Below are the code and all the weights of a small trained network. Each question names an input and a target symbol and asks about switching units off, where a switched-off unit gives its printed mean instead of its output.

import numpy as np


def w(rows, s, z=0):
    codes = np.array(rows[::2]) - 128.0
    scale = np.full(codes.shape[1], s)
    scale[-1] = z or s
    return codes * scale


def f(y):
    return y / 2 * (1 + np.tanh(0.7978845608 * (y + 0.044715 * y**3)))


def softmax(a):
    e = np.exp(a - a.max(-1, keepdims=True))
    return e / e.sum(-1, keepdims=True)


def log_softmax(a):
    a = a - a.max(-1, keepdims=True)
    return a - np.log(np.exp(a).sum(-1, keepdims=True))


def net(x, mask):
    ids = ['αβγδζθξπστφψω'.index(c) for c in x.split()]
    T = len(ids)
    res = E[ids] + P[:T]
    u = 0
    for l in range(3):
        r = res
        for j in range(2):
            rows = slice(3 * j, 3 * j + 3)
            q, k, v = (r @ M[l][rows].T for M in (Q, K, V))
            z = softmax(np.where(np.tri(T) > 0, q @ k.T / 3**0.5, -1e9)) @ v
            o = O[l][rows]
            res = res + np.where(mask[u + j], z, o[:, -1]) @ o[:, :-1]
        u += 2
        y = f(res @ A[l][:, :-1].T + A[l][:, -1])
        res = res + np.where(mask[u : u + 8], y, B[l][:, -1]) @ B[l][:, :-1]
        u += 8
    return log_softmax(res[-1] @ U[:, :-1].T + U[:, -1])


Q, K, V, O, A, B = {}, {}, {}, {}, {}, {}
E = w([
[68,119,133,43,137,226],'α',
[147,133,44,86,105,90],'β',
[212,149,179,160,89,111],'γ',
[173,215,77,91,39,167],'δ',
[146,135,115,113,191,250],'ζ',
[134,139,73,167,54,84],'θ',
[121,174,147,114,96,83],'ξ',
[50,117,85,53,13,105],'π',
[245,188,153,18,99,167],'σ',
[126,132,73,65,142,81],'τ',
[118,125,97,102,118,64],'φ',
[82,66,145,244,165,135],'ψ',
[223,68,109,225,166,70],'ω',
],0.018)
P = w([
[169,73,201,4,169,90],'0',
[128,254,74,122,100,172],'1',
[132,236,60,142,93,161],'2',
[132,226,72,161,99,153],'3',
[127,215,75,192,88,143],'4',
[125,192,88,219,84,144],'5',
[115,180,95,239,77,131],'6',
[107,158,87,245,77,139],'7',
],0.0077)
Q[0] = w([
[62,210,10,176,52,129],'0.h1',
[86,95,165,206,185,123],'0.h1',
[176,213,93,121,2,94],'0.h1',
[171,208,118,167,143,92],'0.h2',
[115,160,64,144,53,138],'0.h2',
[135,134,160,152,93,83],'0.h2',
],0.0093)
K[0] = w([
[92,3,207,66,214,132],'0.h1',
[107,64,136,220,174,190],'0.h1',
[209,53,213,48,129,28],'0.h1',
[115,44,161,146,160,88],'0.h2',
[131,76,156,86,190,110],'0.h2',
[255,168,230,150,232,118],'0.h2',
],0.0077)
V[0] = w([
[50,217,211,77,254,142],'0.h1',
[192,150,191,137,97,50],'0.h1',
[134,69,143,128,109,134],'0.h1',
[172,187,62,96,154,132],'0.h2',
[79,163,188,107,112,12],'0.h2',
[140,176,136,164,42,160],'0.h2',
],0.0083)
O[0] = w([
[133,63,165,193,87,171,143],'0.h1',
[48,170,123,105,177,122,131],'0.h1',
[151,168,84,117,200,128,129],'0.h1',
[153,91,117,170,79,197,255],'0.h2',
[110,76,200,126,130,94,100],'0.h2',
[107,208,254,139,58,117,122],'0.h2',
],0.0073,0.0041)
A[0] = w([
[138,151,194,46,227,215,97],'0.n1',
[212,97,178,128,179,167,62],'0.n2',
[122,208,137,160,53,139,51],'0.n3',
[132,164,39,142,99,214,4],'0.n4',
[15,165,122,141,118,205,82],'0.n5',
[50,135,180,23,139,162,42],'0.n6',
[54,136,27,136,76,99,3],'0.n7',
[133,147,96,167,37,2,62],'0.n8',
],0.0074,0.0051)
B[0] = w([
[125,118,171,43,231,162,174],'0.n1',
[98,235,145,91,203,102,142],'0.n2',
[113,55,53,111,121,112,212],'0.n3',
[116,111,200,124,209,40,255],'0.n4',
[115,103,100,70,241,158,188],'0.n5',
[72,98,186,154,6,107,139],'0.n6',
[43,166,210,114,92,164,213],'0.n7',
[205,185,101,1,201,168,234],'0.n8',
],0.0071,0.0046)
Q[1] = w([
[82,180,120,157,24,80],'1.h1',
[46,10,172,172,165,219],'1.h1',
[151,93,203,18,100,168],'1.h1',
[86,129,99,98,144,123],'1.h2',
[162,99,196,140,225,152],'1.h2',
[157,113,40,155,161,160],'1.h2',
],0.013)
K[1] = w([
[69,38,235,87,79,53],'1.h1',
[46,166,142,204,188,224],'1.h1',
[151,162,160,9,148,254],'1.h1',
[203,105,159,105,151,154],'1.h2',
[132,239,58,202,142,250],'1.h2',
[167,167,93,235,95,113],'1.h2',
],0.0097)
V[1] = w([
[102,164,197,115,204,2],'1.h1',
[131,17,107,111,185,74],'1.h1',
[167,145,33,31,161,142],'1.h1',
[87,176,159,131,157,157],'1.h2',
[162,176,99,119,143,188],'1.h2',
[154,175,132,128,108,89],'1.h2',
],0.0079)
O[1] = w([
[100,177,83,254,125,192,113],'1.h1',
[75,114,74,147,59,167,156],'1.h1',
[121,189,138,111,18,102,254],'1.h1',
[93,135,189,120,188,116,115],'1.h2',
[118,184,172,95,133,167,160],'1.h2',
[190,177,123,156,111,138,124],'1.h2',
],0.0087,0.0096)
A[1] = w([
[74,168,188,119,133,107,1],'1.n1',
[109,167,98,197,224,104,123],'1.n2',
[165,75,70,252,156,24,145],'1.n3',
[143,155,117,129,254,121,27],'1.n4',
[75,166,93,52,85,154,105],'1.n5',
[218,147,176,208,104,147,102],'1.n6',
[185,138,157,139,168,205,55],'1.n7',
[108,56,117,198,87,190,128],'1.n8',
],0.0099,0.0067)
B[1] = w([
[221,13,42,103,50,109,138],'1.n1',
[160,9,162,179,37,186,153],'1.n2',
[229,250,104,65,109,168,163],'1.n3',
[59,208,43,100,116,222,142],'1.n4',
[96,74,198,175,188,64,248],'1.n5',
[20,42,116,110,180,91,142],'1.n6',
[57,215,24,103,2,122,144],'1.n7',
[166,161,70,28,252,126,154],'1.n8',
],0.0062,0.017)
Q[2] = w([
[134,51,89,35,106,116],'2.h1',
[180,131,162,98,194,189],'2.h1',
[144,198,95,122,116,90],'2.h1',
[73,89,149,141,27,162],'2.h2',
[118,33,173,96,153,115],'2.h2',
[106,92,13,245,170,92],'2.h2',
],0.011)
K[2] = w([
[133,104,134,44,175,134],'2.h1',
[187,165,181,177,202,163],'2.h1',
[167,127,91,149,105,100],'2.h1',
[51,105,131,145,114,125],'2.h2',
[123,2,192,72,67,130],'2.h2',
[165,66,12,208,147,103],'2.h2',
],0.011)
V[2] = w([
[96,3,136,141,175,84],'2.h1',
[140,140,182,128,199,187],'2.h1',
[156,182,230,184,89,151],'2.h1',
[192,68,64,99,123,90],'2.h2',
[182,67,65,129,175,117],'2.h2',
[79,122,178,208,163,74],'2.h2',
],0.0059)
O[2] = w([
[186,164,136,200,76,200,85],'2.h1',
[177,130,119,188,169,114,79],'2.h1',
[111,152,48,143,185,15,63],'2.h1',
[94,198,157,170,126,197,89],'2.h2',
[128,254,195,114,107,115,35],'2.h2',
[118,148,43,90,138,121,3],'2.h2',
],0.0067,0.0058)
A[2] = w([
[159,49,90,95,106,91,1],'2.n1',
[148,178,171,78,217,232,115],'2.n2',
[87,106,156,254,122,187,124],'2.n3',
[135,240,103,213,90,49,68],'2.n4',
[254,100,92,197,103,175,22],'2.n5',
[8,72,172,68,126,121,79],'2.n6',
[93,68,226,163,172,121,71],'2.n7',
[66,226,151,168,47,193,62],'2.n8',
],0.0082,0.0097)
B[2] = w([
[122,158,27,130,151,156,140],'2.n1',
[91,158,40,129,185,33,231],'2.n2',
[177,107,38,138,104,209,155],'2.n3',
[128,222,169,222,126,154,173],'2.n4',
[108,72,255,223,143,65,179],'2.n5',
[186,159,137,187,85,172,254],'2.n6',
[52,87,90,142,100,25,151],'2.n7',
[120,31,166,74,184,127,198],'2.n8',
],0.0072,0.0085)
U = w([
[9,19,187,145,195,64,150],'α',
[143,101,172,98,129,208,177],'β',
[125,112,81,174,100,159,81],'γ',
[68,128,150,181,122,158,63],'δ',
[35,143,98,57,154,153,175],'ζ',
[85,146,216,126,145,138,108],'θ',
[57,146,100,168,108,45,58],'ξ',
[71,132,134,115,2,98,45],'π',
[160,131,191,43,142,93,117],'σ',
[172,78,73,112,104,91,111],'τ',
[175,101,175,168,118,136,160],'φ',
[150,115,137,166,199,127,254],'ψ',
[207,215,108,129,64,171,141],'ω',
],0.0092,0.005)

Each question gives the input, a string of symbols that net reads in full, and the target symbol t.
The units are the heads (3 rows each of Q, K, V and O) and the neurons (one row each of A and B). Each row of codes is followed by its name. A weight is (code - 128) times the scale printed after its matrix; where a second scale follows, it is the last column's (O, A, B and U).
mask holds one flag per unit, layer by layer, with each layer's heads first. A switched-off unit (its flag False) gives its mean, the last column of its rows in O or B, instead of its output. The means were averaged over made-up inputs and are rounded, as every weight is.
A unit's drop is (log p(t) with every unit on - log p(t) with that unit switched off) / (log p(t) with every unit on - log p(t) with every unit switched off).
The circuit of an input: a set's keep is (log p(t) with only the set's units on - log p(t) with every unit switched off) / (log p(t) with every unit on - log p(t) with every unit switched off). Starting from the 12 units with the biggest drops (on a tie, the unit counted first), units are removed one at a time, each time the one whose removal leaves the highest keep (on an exact tie, the one counted first), for as long as the keep stays at least 0.8.
units of the circuit, in order: the units of the circuit, biggest drop first
unit that matters most: the unit with the biggest drop
top k neurons: the k neurons with the biggest drops, biggest first
k most important neurons of layer l: the k neurons of layer l with the biggest drops, biggest first
which heads matter: for each layer, one digit per head in row order, 1 if its drop is at least 0.15 and else 0, layers parted by /
input α ζ ψ φ ψ ζ θ, target φ: which heads matter => 10 / 10 / 10
input β γ γ β, target π: units of the circuit, in order => [1.h1; 2.h1]
input θ ζ α ψ γ, target ξ: units of the circuit, in order => [0.h1; 1.h1; 2.h1]
input π β α, target α: which heads matter => 00 / 00 / 00
input γ δ ψ β φ, target γ: units of the circuit, in order => [1.h1; 1.n2; 2.n3; 0.h2]
input ζ ζ β, target τ: which heads matter => 10 / 11 / 01
input γ π δ ψ β ζ ξ, target γ: top 3 neurons => [1.n2; 0.n5; 2.n3]
input ζ ζ ω σ γ, target τ: which heads matter => 01 / 11 / 01
input δ ξ β β ψ ζ θ, target σ: unit that matters most => 0.n8
input γ β σ τ γ β, target γ: which heads matter => 11 / 10 / 00
input ψ ω τ φ, target θ: which heads matter => 01 / 10 / 01
input β σ β σ δ σ γ, target π: units of the circuit, in order => [1.h1; 0.h2]
input β σ γ, target π: which heads matter => 00 / 10 / 00
input τ τ ψ ζ σ γ, target β: which heads matter => 01 / 10 / 10
input θ θ ζ δ α β, target ξ: which heads matter => 11 / 10 / 10
input ω ξ τ τ β φ σ, target σ: units of the circuit, in order => [1.h1]
input ω π α φ φ γ ξ, target δ: units of the circuit, in order => [1.h1; 0.h1; 2.n4; 2.n8]
input ψ φ β β γ, target θ: 3 most important neurons of layer 1 => [1.n6; 1.n3; 1.n8]
input α γ π γ, target φ: top 2 neurons => [1.n5; 2.n5]
input τ β τ ψ σ ζ, target ζ: which heads matter => 00 / 00 / 00
input σ α σ β, target α: which heads matter => 10 / 01 / 01
input γ α γ β ω α δ, target γ: top 2 neurons => [1.n2; 2.n3]
input σ ζ γ β δ β, target α: unit that matters most => 0.h1
input ξ ζ δ ξ, target ψ: which heads matter => 11 / 11 / 00
input ω φ τ φ ζ φ φ, target δ: top 3 neurons => [1.n5; 0.n7; 2.n4]
input σ τ δ γ θ γ, target α: which heads matter => 10 / 10 / 00
input ψ β ξ ζ ω θ, target θ: unit that matters most => 0.h2
input ζ α θ β δ δ φ, target τ: which heads matter => 10 / 11 / 01
input φ φ α τ β, target ζ: which heads matter => 01 / 11 / 10
input ω φ π β ζ β, target δ: top 2 neurons => [1.n5; 0.n7]
